Here is a tiny trained network, its code and every weight. The questions are about switching its units off for an input and a target symbol, where a switched-off unit gives its printed mean instead of its output.

import numpy as np


def w(rows, s, z=0):
    codes = np.array(rows[::2]) - 128.0
    scale = np.full(codes.shape[1], s)
    scale[-1] = z or s
    return codes * scale


def f(y):
    return y / 2 * (1 + np.tanh(0.7978845608 * (y + 0.044715 * y**3)))


def softmax(a):
    e = np.exp(a - a.max(-1, keepdims=True))
    return e / e.sum(-1, keepdims=True)


def log_softmax(a):
    a = a - a.max(-1, keepdims=True)
    return a - np.log(np.exp(a).sum(-1, keepdims=True))


def net(x, mask):
    ids = ['ΔΘΞΦεζλμπψω'.index(c) for c in x.split()]
    T = len(ids)
    res = E[ids] + P[:T]
    q, k, v = (res @ M[0].T for M in (Q, K, V))
    z = softmax(np.where(np.tri(T) > 0, q @ k.T / 3**0.5, -1e9)) @ v
    res = res + np.where(mask[0], z, O[0][:, -1]) @ O[0][:, :-1]
    y = f(res @ A[0][:, :-1].T + A[0][:, -1])
    res = res + np.where(mask[1:9], y, B[0][:, -1]) @ B[0][:, :-1]
    return log_softmax(res[-1] @ U[:, :-1].T + U[:, -1])


Q, K, V, O, A, B = {}, {}, {}, {}, {}, {}
E = w([
[169,88,253],'Δ',
[153,196,146],'Θ',
[110,218,43],'Ξ',
[164,128,137],'Φ',
[155,132,133],'ε',
[142,143,124],'ζ',
[152,98,46],'λ',
[109,143,119],'μ',
[213,131,123],'π',
[169,128,141],'ψ',
[151,143,125],'ω',
],0.022)
P = w([
[117,66,143],'0',
[169,75,150],'1',
[187,90,151],'2',
[203,107,152],'3',
[213,120,147],'4',
[223,136,148],'5',
[226,147,132],'6',
[236,162,129],'7',
[238,170,114],'8',
[254,190,123],'9',
[235,203,97],'10',
[250,207,100],'11',
],0.0074)
Q[0] = w([
[241,143,109],'H1',
[249,137,171],'H1',
[226,120,144],'H1',
],0.016)
K[0] = w([
[209,189,22],'H1',
[190,255,45],'H1',
[200,229,33],'H1',
],0.01)
V[0] = w([
[244,167,234],'H1',
[90,117,27],'H1',
[1,197,186],'H1',
],0.009)
O[0] = w([
[6,147,153,254],'H1',
[195,117,149,110],'H1',
[210,227,135,57],'H1',
],0.015,0.0088)
A[0] = w([
[116,153,165,50],'N1',
[115,159,72,67],'N2',
[173,100,127,74],'N3',
[111,121,90,253],'N4',
[99,93,97,70],'N5',
[131,131,97,49],'N6',
[118,130,67,29],'N7',
[117,131,3,37],'N8',
],0.018,0.011)
B[0] = w([
[254,25,153,159],'N1',
[174,18,89,135],'N2',
[17,176,98,183],'N3',
[234,182,159,252],'N4',
[167,92,6,189],'N5',
[48,198,88,120],'N6',
[66,77,189,125],'N7',
[194,186,236,146],'N8',
],0.0078,0.013)
U = w([
[119,44,205,158],'Δ',
[207,2,148,122],'Θ',
[155,128,146,124],'Ξ',
[133,109,139,12],'Φ',
[3,254,166,202],'ε',
[100,102,22,87],'ζ',
[148,110,140,103],'λ',
[142,150,95,53],'μ',
[137,83,140,160],'π',
[179,97,178,2],'ψ',
[118,90,148,67],'ω',
],0.0093,0.0066)

Each question gives the input, a string of symbols that net reads in full, and the target symbol t.
The units are the heads (3 rows each of Q, K, V and O) and the neurons (one row each of A and B). Each row of codes is followed by its name. A weight is (code - 128) times the scale printed after its matrix; where a second scale follows, it is the last column's (O, A, B and U).
mask holds one flag per unit, heads first, then neurons. A switched-off unit (its flag False) gives its mean, the last column of its rows in O or B, instead of its output. The means were averaged over made-up inputs and are rounded, as every weight is.
A unit's drop is (log p(t) with every unit on - log p(t) with that unit switched off) / (log p(t) with every unit on - log p(t) with every unit switched off).
The circuit of an input: a set's keep is (log p(t) with only the set's units on - log p(t) with every unit switched off) / (log p(t) with every unit on - log p(t) with every unit switched off). Starting from all 9 units, units are removed one at a time, each time the one whose removal leaves the highest keep (on an exact tie, the one counted first), for as long as the keep stays at least 0.8.
units of the circuit, in order: the units of the circuit, biggest drop first
most important unit: the unit with the biggest drop
top k neurons: the k neurons with the biggest drops, biggest first
drop of u: that unit's drop, to one decimal
input Δ Θ π ζ, target ζ: top 2 neurons => [N5, N8]
input λ ψ Δ π μ, target ζ: units of the circuit, in order => [H1, N5]
input Θ ψ ω ω, target ε: units of the circuit, in order => [N1, H1]
input Θ Φ μ π Δ Θ Θ π ω, target ζ: units of the circuit, in order => [N5, H1]
input Φ Δ Θ Θ Θ Θ Θ ω, target ε: most important unit => H1
input Θ ω π ω, target ζ: units of the circuit, in order => [H1, N5]
input λ π ε π λ π π π ε, target ζ: units of the circuit, in order => [N5, H1]
input Φ Φ π μ, target ζ: top 2 neurons => [N5, N8]
input λ Φ Θ Φ ψ Θ Θ Θ π Φ λ, target Θ: top 2 neurons => [N5, N8]
input Φ λ Θ Θ λ Φ Φ, target Θ: drop of N3 => 0.4
input ψ Θ π ψ, target ζ: drop of N5 => 1.1
input Φ λ μ, target Θ: drop of N3 => 0.2
input Θ λ π ω π ψ Θ Θ ψ, target ε: drop of H1 => 0.5
input π π Θ Φ Φ Θ λ Θ λ ε, target Θ: top neuron => [N3]
